Below are the code and all the weights of a small trained network. Each question names an input and a class and asks about switching units off, where a switched-off unit gives its printed mean instead of its output.

import numpy as np


def w(rows, s, z=0):
    codes = np.array(rows[::2]) - 128.0
    scale = np.full(codes.shape[1], s)
    scale[-1] = z or s
    return codes * scale


def norm(h):
    return h / np.sqrt((h * h).mean(-1, keepdims=True) + 1e-5)


def f(y):
    return y / 2 * (1 + np.tanh(0.7978845608 * (y + 0.044715 * y**3)))


def log_softmax(a):
    a = a - a.max(-1, keepdims=True)
    return a - np.log(np.exp(a).sum(-1, keepdims=True))


def net(x, mask):
    res = np.array(x, float).reshape(1, 8) / 4 @ E
    u = 0
    for l in range(4):
        y = f(norm(res) @ A[l][:, :-1].T + A[l][:, -1])
        res = res + np.where(mask[u : u + 5], y, B[l][:, -1]) @ B[l][:, :-1]
        u += 5
    return log_softmax(norm(res)[-1] @ U[:, :-1].T + U[:, -1])


A, B = {}, {}
E = w([
[121,182,61,159,193,227],'x0',
[207,84,135,135,71,34],'x1',
[47,119,38,61,76,141],'x2',
[67,130,90,3,91,142],'x3',
[154,245,192,115,100,186],'x4',
[165,71,211,4,166,177],'x5',
[86,53,81,187,164,136],'x6',
[142,157,118,172,16,177],'x7',
],0.0045)
A[0] = w([
[14,64,76,164,133,163,182],'L0N0',
[254,150,122,64,77,63,173],'L0N1',
[116,47,109,127,74,211,121],'L0N2',
[171,58,127,97,120,79,221],'L0N3',
[188,220,92,145,205,55,244],'L0N4',
],0.0051,0.0011)
B[0] = w([
[76,155,137,213,35,185,254],'L0N0',
[241,3,147,127,87,98,216],'L0N1',
[123,126,26,109,35,75,163],'L0N2',
[242,133,133,172,104,131,197],'L0N3',
[84,155,215,164,231,187,234],'L0N4',
],0.0065,0.0021)
A[1] = w([
[184,115,82,90,141,69,42],'L1N0',
[54,209,59,124,149,102,39],'L1N1',
[54,166,46,178,2,128,108],'L1N2',
[72,83,114,110,129,163,206],'L1N3',
[101,191,142,228,120,122,255],'L1N4',
],0.006,0.0008)
B[1] = w([
[126,54,147,80,152,186,134],'L1N0',
[111,111,129,132,99,102,161],'L1N1',
[92,157,2,131,165,129,252],'L1N2',
[136,220,133,160,148,152,153],'L1N3',
[151,89,159,148,182,87,219],'L1N4',
],0.0085,0.0042)
A[2] = w([
[83,178,208,75,109,216,55],'L2N0',
[123,137,15,136,124,95,5],'L2N1',
[67,254,118,172,125,151,139],'L2N2',
[154,139,97,123,87,114,238],'L2N3',
[172,84,171,84,115,123,61],'L2N4',
],0.0072,0.0016)
B[2] = w([
[123,135,182,113,149,219,170],'L2N0',
[159,198,79,112,83,185,220],'L2N1',
[136,97,143,2,116,49,253],'L2N2',
[86,32,210,19,134,150,170],'L2N3',
[120,93,22,49,7,92,171],'L2N4',
],0.0061,0.0035)
A[3] = w([
[65,124,98,106,68,166,71],'L3N0',
[154,130,166,104,180,91,208],'L3N1',
[2,102,81,159,96,183,139],'L3N2',
[143,148,168,38,152,188,125],'L3N3',
[144,119,105,155,170,196,254],'L3N4',
],0.0085,0.0024)
B[3] = w([
[133,156,71,232,175,73,202],'L3N0',
[105,65,120,255,95,187,212],'L3N1',
[176,185,27,44,81,146,255],'L3N2',
[30,182,185,60,126,196,218],'L3N3',
[108,204,139,157,141,44,209],'L3N4',
],0.0062,0.0039)
U = w([
[167,139,161,195,188,121,191],'0',
[86,180,195,65,151,193,5],'1',
[193,66,131,83,77,125,218],'2',
[124,182,10,96,116,124,82],'3',
],0.014,0.0015)

Each question gives the input, the list of numbers given to net, and the class t.
The units are the neurons (one row each of A and B). Each row of codes is followed by its name. A weight is (code - 128) times the scale printed after its matrix; where a second scale follows, it is the last column's (A, B and U).
mask holds one flag per neuron, layer by layer. A switched-off neuron (its flag False) gives its mean, the last column of its row in B, instead of its output. The means were averaged over made-up inputs and are rounded, as every weight is.
A unit's drop is (log p(t) with every unit on - log p(t) with that unit switched off) / (log p(t) with every unit on - log p(t) with every unit switched off).
The circuit of an input: a set's keep is (log p(t) with only the set's units on - log p(t) with every unit switched off) / (log p(t) with every unit on - log p(t) with every unit switched off). Starting from the 12 units with the biggest drops (on a tie, the unit counted first), units are removed one at a time, each time the one whose removal leaves the highest keep (on an exact tie, the one counted first), for as long as the keep stays at least 0.8.
circuit, biggest first: the units of the circuit, biggest drop first
k most important neurons: the k neurons with the biggest drops, biggest first
k most important neurons of layer l: the k neurons of layer l with the biggest drops, biggest first
drop of u: that unit's drop, to one decimal
input [1,4,-4,1,5,1,-4,-1], class 2: most important neuron of layer 2 -> (L2N4)
input [6,6,0,1,3,-8,3,-4], class 0: circuit, biggest first -> (L0N4 L1N4)
input [8,-5,-7,6,-7,-4,-1,-6], class 0: circuit, biggest first -> (L1N2 L2N4)
input [7,-6,2,-3,1,-1,-1,-6], class 1: 2 most important neurons -> (L1N2 L2N2)
input [-8,4,5,-6,4,-8,2,-1], class 0: circuit, biggest first -> (L3N2 L1N4)
input [-2,-8,-3,3,3,5,5,8], class 3: 3 most important neurons of layer 0 -> (L0N2 L0N4 L0N1)
input [7,1,6,-4,8,-3,-2,-2], class 1: 2 most important neurons -> (L2N2 L0N4)
input [-3,8,2,-4,1,-8,0,-5], class 0: circuit, biggest first -> (L0N4 L3N2)
input [3,4,3,1,1,0,-3,-7], class 1: circuit, biggest first -> (L3N3 L1N2)
input [-3,-8,6,-2,1,7,6,1], class 3: 2 most important neurons -> (L0N2 L0N0)
input [1,2,2,-2,7,-7,5,-4], class 0: 2 most important neurons -> (L0N4 L1N4)
input [8,3,3,5,-7,8,-7,-6], class 1: 2 most important neurons of layer 3 -> (L3N3 L3N2)
input [1,-4,2,-3,4,-4,-4,-4], class 1: 2 most important neurons of layer 3 -> (L3N3 L3N0)
input [3,4,3,5,4,1,-1,-5], class 1: most important neuron -> (L3N3)
input [4,6,-1,2,3,2,-6,-7], class 2: 2 most important neurons -> (L0N1 L2N4)
input [2,-4,-7,3,-7,-4,-7,-1], class 0: drop of L3N1 -> 0.1
input [1,-4,3,0,1,-3,-3,-6], class 1: drop of L1N2 -> 0.1
